Below is a small trained network, with its code and all its weights. Each question gives an input and a class and asks what happens when units are switched off, that is, made to give their printed mean instead of their output.

import numpy as np


def w(rows, s, z=0):
    codes = np.array(rows[::2]) - 128.0
    scale = np.full(codes.shape[1], s)
    scale[-1] = z or s
    return codes * scale


def norm(h):
    return h / np.sqrt((h * h).mean(-1, keepdims=True) + 1e-5)


def f(y):
    return np.maximum(y, 0)


def log_softmax(a):
    a = a - a.max(-1, keepdims=True)
    return a - np.log(np.exp(a).sum(-1, keepdims=True))


def net(x, mask):
    res = np.array(x, float).reshape(1, 3) / 4 @ E
    u = 0
    for l in range(4):
        y = f(norm(res) @ A[l][:, :-1].T + A[l][:, -1])
        res = res + np.where(mask[u : u + 4], y, B[l][:, -1]) @ B[l][:, :-1]
        u += 4
    return log_softmax(norm(res)[-1] @ U[:, :-1].T + U[:, -1])


A, B = {}, {}
E = w([
[142,90,91,129,226,53,89,112],'x0',
[254,99,110,95,121,159,137,206],'x1',
[118,49,132,60,76,214,108,87],'x2',
],0.0091)
A[0] = w([
[170,142,104,141,141,238,93,224,1],'0.n1',
[116,16,68,38,53,253,16,124,48],'0.n2',
[166,230,179,96,53,212,215,250,84],'0.n3',
[146,221,97,249,124,53,143,227,73],'0.n4',
],0.0055,0.0046)
B[0] = w([
[139,182,83,1,184,116,64,130,166],'0.n1',
[130,144,91,205,177,151,161,139,254],'0.n2',
[115,111,172,141,92,49,146,79,252],'0.n3',
[121,110,58,202,140,184,132,177,211],'0.n4',
],0.011,0.0062)
A[1] = w([
[156,77,133,133,151,214,113,50,1],'1.n1',
[57,114,174,81,125,225,107,160,52],'1.n2',
[254,136,129,5,183,126,155,244,74],'1.n3',
[164,57,99,69,245,70,38,121,34],'1.n4',
],0.0068,0.006)
B[1] = w([
[117,139,159,180,174,184,169,202,159],'1.n1',
[146,194,104,163,201,170,139,181,149],'1.n2',
[98,172,226,101,170,178,9,147,254],'1.n3',
[198,68,142,149,81,40,153,4,216],'1.n4',
],0.011,0.0045)
A[2] = w([
[55,144,115,135,143,117,110,64,5],'2.n1',
[96,6,117,54,125,236,133,78,101],'2.n2',
[76,152,166,93,32,178,171,161,125],'2.n3',
[132,84,40,170,164,156,77,98,153],'2.n4',
],0.012,0.0015)
B[2] = w([
[125,183,185,29,161,204,37,161,228],'2.n1',
[119,187,27,176,252,1,167,190,228],'2.n2',
[227,14,136,79,140,17,91,45,237],'2.n3',
[161,79,185,126,18,164,184,99,254],'2.n4',
],0.0092,0.0066)
A[3] = w([
[122,148,53,195,199,141,168,204,19],'3.n1',
[129,86,94,176,121,101,27,95,3],'3.n2',
[173,134,107,1,176,155,42,200,96],'3.n3',
[138,80,112,145,43,34,122,70,87],'3.n4',
],0.0098,0.0044)
B[3] = w([
[67,168,59,175,189,179,183,162,217],'3.n1',
[179,88,176,76,42,78,156,85,166],'3.n2',
[12,233,212,94,99,141,111,88,254],'3.n3',
[172,124,158,74,76,117,200,137,253],'3.n4',
],0.012,0.0068)
U = w([
[204,69,149,130,99,11,163,40,140],'0',
[104,228,12,214,253,112,212,221,178],'1',
[36,220,177,49,197,145,31,153,117],'2',
[144,146,164,103,86,190,209,106,179],'3',
[90,60,16,31,84,174,37,230,2],'4',
],0.012,0.009)

Each question gives the input, the list of numbers given to net, and the class t.
The units are the neurons (one row each of A and B). Each row of codes is followed by its name. A weight is (code - 128) times the scale printed after its matrix; where a second scale follows, it is the last column's (A, B and U).
mask holds one flag per neuron, layer by layer. A switched-off neuron (its flag False) gives its mean, the last column of its row in B, instead of its output. The means were averaged over made-up inputs and are rounded, as every weight is.
A unit's drop is (log p(t) with every unit on - log p(t) with that unit switched off) / (log p(t) with every unit on - log p(t) with every unit switched off).
The circuit of an input: a set's keep is (log p(t) with only the set's units on - log p(t) with every unit switched off) / (log p(t) with every unit on - log p(t) with every unit switched off). Starting from the 12 units with the biggest drops (on a tie, the unit counted first), units are removed one at a time, each time the one whose removal leaves the highest keep (on an exact tie, the one counted first), for as long as the keep stays at least 0.8.
circuit, biggest first: the units of the circuit, biggest drop first
most important unit: the unit with the biggest drop
top k neurons: the k neurons with the biggest drops, biggest first
top k neurons in layer l: the k neurons of layer l with the biggest drops, biggest first
drop of u: that unit's drop, to one decimal
input [-8,-7,-4], class 0: circuit, biggest first => [2.n3; 3.n3]
input [4,-4,7], class 1: circuit, biggest first => [2.n2]
input [-5,-6,4], class 2: top 2 neurons => [2.n1; 0.n4]
input [-2,-5,5], class 1: top 3 neurons => [0.n3; 2.n2; 1.n3]
input [7,-2,-6], class 0: top 2 neurons => [0.n2; 2.n2]
input [5,3,-5], class 0: top 3 neurons => [2.n4; 0.n2; 2.n2]
input [-8,1,8], class 0: top 2 neurons => [2.n3; 0.n3]
input [-4,5,-3], class 2: top 2 neurons => [0.n1; 2.n4]
input [7,6,-6], class 0: top 2 neurons => [1.n4; 0.n2]
input [1,6,7], class 1: top 2 neurons => [2.n2; 0.n2]
input [-7,-5,-7], class 0: top 4 neurons => [0.n2; 2.n2; 2.n3; 3.n3]
input [5,-3,-4], class 0: top 2 neurons => [0.n2; 3.n3]
input [3,0,-1], class 3: circuit, biggest first => [2.n3; 2.n4]
input [3,5,-1], class 2: top neuron in layer 0 => [0.n3]
input [1,-2,3], class 3: circuit, biggest first => [2.n4; 2.n3]
input [-4,2,5], class 1: top 2 neurons in layer 2 => [2.n2; 2.n4]
input [2,8,-4], class 2: drop of 1.n3 => 1.1
input [-7,-2,6], class 0: drop of 2.n3 => 2.7
input [0,5,2], class 2: drop of 0.n4 => 0.0
input [-4,8,0], class 2: most important unit => 0.n1
